Below is a small trained network, with its code and all its weights. Each question gives an input and a class and asks what happens when units are switched off, that is, made to give their printed mean instead of their output.

import numpy as np


def w(rows, s, z=0):
    codes = np.array(rows[::2]) - 128.0
    scale = np.full(codes.shape[1], s)
    scale[-1] = z or s
    return codes * scale


def f(y):
    return np.maximum(y, 0)


def log_softmax(a):
    a = a - a.max(-1, keepdims=True)
    return a - np.log(np.exp(a).sum(-1, keepdims=True))


def net(x, mask):
    res = np.array(x, float).reshape(1, 5) / 4 @ E
    y = f(res @ A[0][:, :-1].T + A[0][:, -1])
    res = res + np.where(mask, y, B[0][:, -1]) @ B[0][:, :-1]
    return log_softmax(res[-1] @ U[:, :-1].T + U[:, -1])


A, B = {}, {}
E = w([
[95,126,205,143,153,71,88,77,24,87,101,213],'x0',
[92,50,153,122,92,212,58,69,154,106,201,200],'x1',
[139,137,99,93,154,70,37,219,138,196,163,178],'x2',
[139,47,98,173,146,156,180,102,2,236,180,159],'x3',
[82,236,176,176,178,124,158,135,208,198,184,139],'x4',
],0.0098)
A[0] = w([
[58,68,161,111,99,155,80,158,168,99,223,181,26],'neuron 1',
[42,101,140,133,132,214,90,132,150,57,242,201,131],'neuron 2',
[149,97,49,153,73,149,96,139,51,49,88,89,107],'neuron 3',
[78,118,191,158,115,102,96,43,40,127,80,178,106],'neuron 4',
[61,159,163,222,197,177,151,85,168,189,137,130,147],'neuron 5',
[166,63,134,57,76,147,91,122,81,134,82,46,101],'neuron 6',
[162,94,72,75,109,175,92,255,185,208,166,112,141],'neuron 7',
[160,176,65,127,164,111,116,153,64,147,23,85,141],'neuron 8',
[105,135,96,96,159,97,58,173,189,106,79,171,120],'neuron 9',
[95,184,193,126,116,76,142,105,84,106,172,144,125],'neuron 10',
[89,77,146,94,90,212,85,106,192,154,120,153,63],'neuron 11',
[106,88,45,159,165,117,101,117,108,188,161,153,118],'neuron 12',
[71,208,211,195,135,142,153,200,115,149,166,145,129],'neuron 13',
[121,159,139,127,173,114,40,177,54,117,82,221,141],'neuron 14',
[153,172,133,134,176,9,187,177,128,143,115,76,113],'neuron 15',
[184,212,107,213,129,56,195,157,91,101,33,66,79],'neuron 16',
[178,87,73,84,54,37,98,122,129,149,105,157,116],'neuron 17',
[172,141,133,96,198,63,105,223,92,153,125,96,117],'neuron 18',
[151,82,139,218,162,104,137,110,111,199,143,141,187],'neuron 19',
[150,179,106,85,158,110,43,151,140,74,165,119,116],'neuron 20',
[89,142,149,185,121,198,238,24,113,73,100,31,254],'neuron 21',
[207,119,88,120,59,180,102,165,192,176,136,16,97],'neuron 22',
[173,138,150,122,131,73,4,168,193,98,117,125,117],'neuron 23',
[214,78,83,75,93,124,55,159,83,105,4,113,44],'neuron 24',
[77,181,139,120,176,141,110,132,133,196,189,133,175],'neuron 25',
[147,123,214,151,148,128,123,67,187,45,106,33,107],'neuron 26',
[148,88,87,222,163,153,101,125,42,172,106,54,161],'neuron 27',
[153,169,31,77,109,178,168,89,186,175,111,98,193],'neuron 28',
[94,208,119,217,144,96,132,79,243,146,149,152,58],'neuron 29',
[189,72,52,64,142,167,50,44,90,83,106,113,155],'neuron 30',
[50,126,185,147,157,60,128,86,129,109,77,177,15],'neuron 31',
[113,156,41,108,84,220,171,150,134,133,159,93,165],'neuron 32',
[116,79,119,143,99,144,22,86,179,117,195,174,95],'neuron 33',
[21,128,159,34,98,72,87,72,49,133,39,155,129],'neuron 34',
[176,108,87,60,159,81,31,220,157,178,222,210,235],'neuron 35',
[137,101,42,214,123,141,172,98,85,193,169,119,80],'neuron 36',
[94,212,182,69,99,179,94,79,167,27,71,83,131],'neuron 37',
[170,137,206,124,139,46,146,155,109,98,71,233,136],'neuron 38',
[112,87,152,105,192,162,137,94,37,186,223,90,121],'neuron 39',
[142,117,135,105,95,121,109,128,222,76,89,100,116],'neuron 40',
[94,94,78,173,81,157,173,139,87,182,177,165,27],'neuron 41',
],0.0076,0.0023)
B[0] = w([
[101,166,53,136,168,198,140,70,137,145,188,54,196],'neuron 1',
[127,207,67,140,90,144,143,112,136,110,133,48,219],'neuron 2',
[138,107,156,110,63,102,152,169,198,143,177,94,209],'neuron 3',
[104,152,137,124,145,99,153,175,87,91,135,129,223],'neuron 4',
[192,118,179,102,79,75,116,198,184,160,127,91,207],'neuron 5',
[150,78,214,122,133,101,128,148,178,132,133,74,200],'neuron 6',
[70,126,189,170,111,165,202,136,24,85,128,162,228],'neuron 7',
[122,201,90,134,113,206,108,68,119,128,187,50,205],'neuron 8',
[191,115,90,199,158,95,110,112,99,116,108,165,194],'neuron 9',
[75,91,170,87,99,150,157,160,102,106,96,90,178],'neuron 10',
[83,212,70,116,125,169,126,89,129,130,110,49,187],'neuron 11',
[161,62,75,162,185,130,100,170,152,94,91,153,189],'neuron 12',
[114,142,182,64,45,83,131,175,171,130,211,107,202],'neuron 13',
[72,117,178,174,103,157,201,151,82,47,98,160,208],'neuron 14',
[118,159,62,132,71,142,127,110,133,87,178,55,227],'neuron 15',
[113,170,61,168,131,182,100,47,170,109,146,71,238],'neuron 16',
[171,100,200,85,84,154,110,117,209,120,155,106,184],'neuron 17',
[157,179,64,146,74,190,104,15,111,90,235,180,205],'neuron 18',
[151,122,79,149,114,124,128,199,125,120,118,108,195],'neuron 19',
[178,73,93,177,136,67,88,149,102,161,67,171,185],'neuron 20',
[246,121,173,88,171,196,160,50,86,2,182,215,250],'neuron 21',
[12,96,146,149,129,131,225,128,105,117,53,127,219],'neuron 22',
[208,80,97,174,190,66,114,166,80,176,85,145,208],'neuron 23',
[105,78,198,89,79,106,78,149,190,188,168,61,222],'neuron 24',
[209,117,204,104,78,80,116,126,197,139,144,117,195],'neuron 25',
[235,64,115,209,182,103,149,115,42,150,144,169,203],'neuron 26',
[177,104,68,153,182,125,87,176,134,134,104,109,202],'neuron 27',
[72,109,202,144,134,126,202,113,99,76,60,146,205],'neuron 28',
[140,109,174,92,76,30,142,142,171,202,140,111,209],'neuron 29',
[176,107,160,67,78,130,150,168,178,174,191,91,222],'neuron 30',
[43,103,156,127,88,89,140,141,95,118,123,124,185],'neuron 31',
[28,121,210,122,123,98,244,139,44,41,100,156,196],'neuron 32',
[132,214,46,123,91,149,120,20,121,115,129,38,205],'neuron 33',
[55,137,150,116,71,106,153,157,99,97,144,116,211],'neuron 34',
[205,109,174,127,78,151,187,68,108,22,177,206,246],'neuron 35',
[152,77,75,219,153,69,127,171,80,213,65,137,207],'neuron 36',
[178,47,43,175,144,77,66,178,88,159,44,121,228],'neuron 37',
[77,162,119,176,145,109,202,132,113,37,87,124,200],'neuron 38',
[165,135,91,204,186,83,98,155,151,130,98,125,209],'neuron 39',
[104,116,86,150,157,72,73,189,85,148,109,168,197],'neuron 40',
[128,105,76,154,163,83,131,177,133,137,91,114,190],'neuron 41',
],0.0059,0.013)
U = w([
[157,95,67,173,163,77,99,169,115,152,83,144,96],'0',
[97,184,66,134,119,156,113,80,147,126,142,57,101],'1',
[138,103,213,106,102,94,115,167,210,156,149,91,111],'2',
[6,121,172,148,129,121,154,146,90,108,92,155,100],'3',
[194,114,153,145,138,144,127,81,111,109,145,202,162],'4',
[147,146,129,121,119,146,125,170,129,118,94,140,253],'5',
[71,123,137,102,188,134,66,117,169,191,119,175,67],'6',
],0.015,0.0063)

Each question gives the input, the list of numbers given to net, and the class t.
The units are the neurons (one row each of A and B). Each row of codes is followed by its name. A weight is (code - 128) times the scale printed after its matrix; where a second scale follows, it is the last column's (A, B and U).
mask holds one flag per neuron, in row order. A switched-off neuron (its flag False) gives its mean, the last column of its row in B, instead of its output. The means were averaged over made-up inputs and are rounded, as every weight is.
A unit's drop is (log p(t) with every unit on - log p(t) with that unit switched off) / (log p(t) with every unit on - log p(t) with every unit switched off).
The circuit of an input: a set's keep is (log p(t) with only the set's units on - log p(t) with every unit switched off) / (log p(t) with every unit on - log p(t) with every unit switched off). Starting from the 12 units with the biggest drops (on a tie, the unit counted first), units are removed one at a time, each time the one whose removal leaves the highest keep (on an exact tie, the one counted first), for as long as the keep stays at least 0.8.
units of the circuit, in order: the units of the circuit, biggest drop first
most important unit: the unit with the biggest drop
k most important neurons: the k neurons with the biggest drops, biggest first
drop of u: that unit's drop, to one decimal
input [-8,-4,5,-3,-6], class 3: units of the circuit, in order -> [neuron 7; neuron 22]
input [0,-1,0,-5,-6], class 2: units of the circuit, in order -> [neuron 24]
input [-3,-6,-1,-6,-5], class 0: 2 most important neurons -> [neuron 37; neuron 40]
input [8,-8,-3,-3,2], class 1: 3 most important neurons -> [neuron 16; neuron 15; neuron 8]
input [3,5,5,3,5], class 1: 3 most important neurons -> [neuron 33; neuron 1; neuron 2]
input [3,-2,7,-6,4], class 4: 2 most important neurons -> [neuron 35; neuron 18]
input [-6,-1,7,0,6], class 4: 4 most important neurons -> [neuron 35; neuron 7; neuron 18; neuron 24]
input [-3,6,-7,-6,0], class 4: 2 most important neurons -> [neuron 21; neuron 26]
input [4,1,-5,-6,-6], class 0: 4 most important neurons -> [neuron 37; neuron 26; neuron 40; neuron 13]
input [8,2,1,7,-2], class 3: 2 most important neurons -> [neuron 14; neuron 34]
input [5,-1,-2,8,-8], class 0: 3 most important neurons -> [neuron 36; neuron 27; neuron 39]
input [-4,-4,1,3,-2], class 1: 3 most important neurons -> [neuron 8; neuron 14; neuron 18]
input [-4,-7,4,-5,-8], class 2: 3 most important neurons -> [neuron 24; neuron 6; neuron 17]
input [-5,-5,2,4,4], class 1: most important unit -> neuron 15
input [3,4,4,-2,-1], class 1: 4 most important neurons -> [neuron 21; neuron 33; neuron 1; neuron 2]
input [-7,4,-5,-4,7], class 2: 4 most important neurons -> [neuron 29; neuron 5; neuron 14; neuron 25]
input [7,5,3,1,7], class 2: 4 most important neurons -> [neuron 25; neuron 5; neuron 13; neuron 7]
input [-6,-4,-6,7,2], class 0: 3 most important neurons -> [neuron 36; neuron 27; neuron 35]
input [4,8,8,-8,5], class 0: drop of neuron 16 -> 0.2
input [-2,-2,-4,-3,-5], class 2: most important unit -> neuron 24
input [4,-5,-8,0,2], class 4: drop of neuron 21 -> 2.6
input [4,0,8,-1,-5], class 4: drop of neuron 15 -> 0.0
input [-1,5,-3,-7,5], class 0: drop of neuron 37 -> 0.1
